Below are the code and all the weights of a small trained network. Each question names an input and a class and asks about switching units off, where a switched-off unit gives its printed mean instead of its output.

import numpy as np


def w(rows, s, z=0):
    codes = np.array(rows[::2]) - 128.0
    scale = np.full(codes.shape[1], s)
    scale[-1] = z or s
    return codes * scale


def f(y):
    return np.maximum(y, 0)


def log_softmax(a):
    a = a - a.max(-1, keepdims=True)
    return a - np.log(np.exp(a).sum(-1, keepdims=True))


def net(x, mask):
    res = np.array(x, float).reshape(1, 6) / 4 @ E
    y = f(res @ A[0][:, :-1].T + A[0][:, -1])
    res = res + np.where(mask, y, B[0][:, -1]) @ B[0][:, :-1]
    return log_softmax(res[-1] @ U[:, :-1].T + U[:, -1])


A, B = {}, {}
E = w([
[119,124,128,125,127,132,119],'x0',
[75,68,13,106,192,77,195],'x1',
[118,122,127,124,120,128,125],'x2',
[222,61,109,147,160,152,105],'x3',
[105,93,139,146,89,224,209],'x4',
[98,89,213,2,237,168,121],'x5',
],0.0066)
A[0] = w([
[109,123,166,74,185,168,115,60],'N1',
[148,151,124,105,167,50,47,91],'N2',
[179,181,178,132,122,161,102,17],'N3',
[180,167,228,131,100,144,133,2],'N4',
[124,100,178,65,203,146,120,90],'N5',
[109,116,165,137,129,196,214,191],'N6',
[94,128,150,76,129,121,135,117],'N7',
[75,64,40,93,175,40,205,41],'N8',
[90,57,95,120,155,89,200,64],'N9',
[109,172,147,106,143,45,107,222],'N10',
[142,160,145,146,174,98,94,164],'N11',
[111,150,182,121,79,145,80,107],'N12',
[166,164,133,115,176,44,77,156],'N13',
[254,32,104,152,167,165,79,194],'N14',
[125,93,185,56,167,123,143,55],'N15',
],0.0071,0.0024)
B[0] = w([
[207,167,76,190,62,76,172,216],'N1',
[98,21,191,113,67,206,152,206],'N2',
[180,184,86,47,167,162,64,185],'N3',
[191,160,64,86,191,193,58,201],'N4',
[170,145,75,186,57,54,174,245],'N5',
[63,42,175,109,112,190,166,234],'N6',
[169,195,111,191,120,84,143,183],'N7',
[220,171,91,94,178,210,14,254],'N8',
[145,161,99,93,143,187,39,211],'N9',
[55,72,181,131,119,160,196,213],'N10',
[82,70,122,95,134,143,139,180],'N11',
[143,214,119,96,184,146,87,197],'N12',
[54,16,156,86,52,188,159,214],'N13',
[49,153,222,195,241,82,216,252],'N14',
[235,168,46,232,3,36,162,219],'N15',
],0.0055,0.0051)
U = w([
[205,195,77,75,192,207,2,34],'0',
[203,167,60,227,19,16,181,53],'1',
[81,130,147,125,140,135,150,252],'2',
[43,27,168,97,98,204,171,56],'3',
[102,145,136,126,139,121,150,184],'4',
[50,178,172,173,209,95,178,170],'5',
],0.0076,0.0037)

Each question gives the input, the list of numbers given to net, and the class t.
The units are the neurons (one row each of A and B). Each row of codes is followed by its name. A weight is (code - 128) times the scale printed after its matrix; where a second scale follows, it is the last column's (A, B and U).
mask holds one flag per neuron, in row order. A switched-off neuron (its flag False) gives its mean, the last column of its row in B, instead of its output. The means were averaged over made-up inputs and are rounded, as every weight is.
A unit's drop is (log p(t) with every unit on - log p(t) with that unit switched off) / (log p(t) with every unit on - log p(t) with every unit switched off).
The circuit of an input: a set's keep is (log p(t) with only the set's units on - log p(t) with every unit switched off) / (log p(t) with every unit on - log p(t) with every unit switched off). Starting from the 12 units with the biggest drops (on a tie, the unit counted first), units are removed one at a time, each time the one whose removal leaves the highest keep (on an exact tie, the one counted first), for as long as the keep stays at least 0.8.
circuit, biggest first: the units of the circuit, biggest drop first
unit that matters most: the unit with the biggest drop
top k neurons: the k neurons with the biggest drops, biggest first
drop when u is switched off: that unit's drop, to one decimal
input [-5,-1,-5,3,-8,-2], class 3: top 2 neurons	(N13 N2)
input [-2,3,2,-5,-8,8], class 1: circuit, biggest first	(N15 N5)
input [1,-5,0,7,4,5], class 5: circuit, biggest first	(N14)
input [-1,2,-7,5,-7,2], class 3: circuit, biggest first	(N13 N2)
input [-2,4,1,7,-2,-4], class 5: circuit, biggest first	(N14 N15)
input [2,5,8,-4,0,8], class 1: top 2 neurons	(N15 N5)
input [6,-8,4,-7,4,2], class 0: circuit, biggest first	(N4 N12)
input [-5,6,3,-4,0,4], class 0: top 2 neurons	(N8 N9)
input [-6,-7,8,3,-8,5], class 3: circuit, biggest first	(N13 N2)
input [-1,7,7,-6,5,3], class 0: circuit, biggest first	(N8 N9)
input [6,2,6,4,6,7], class 1: circuit, biggest first	(N15 N5 N1)
input [7,-7,7,-4,2,-4], class 0: circuit, biggest first	(N4 N12 N3)
input [4,-1,-4,-8,-5,-7], class 5: circuit, biggest first	(N15 N5)
input [5,-7,-5,-7,3,2], class 0: unit that matters most	N4
input [-1,6,-2,-1,4,6], class 0: top 3 neurons	(N8 N9 N14)
input [-5,7,6,-5,6,-6], class 0: top 2 neurons	(N8 N9)
input [5,-7,3,8,3,-5], class 5: top 3 neurons	(N14 N8 N9)
input [2,6,5,-1,-8,2], class 3: top 3 neurons	(N13 N2 N10)
input [0,7,-2,0,5,8], class 1: drop when N15 is switched off	0.4
input [7,-5,-4,8,-5,8], class 1: drop when N1 is switched off	0.2
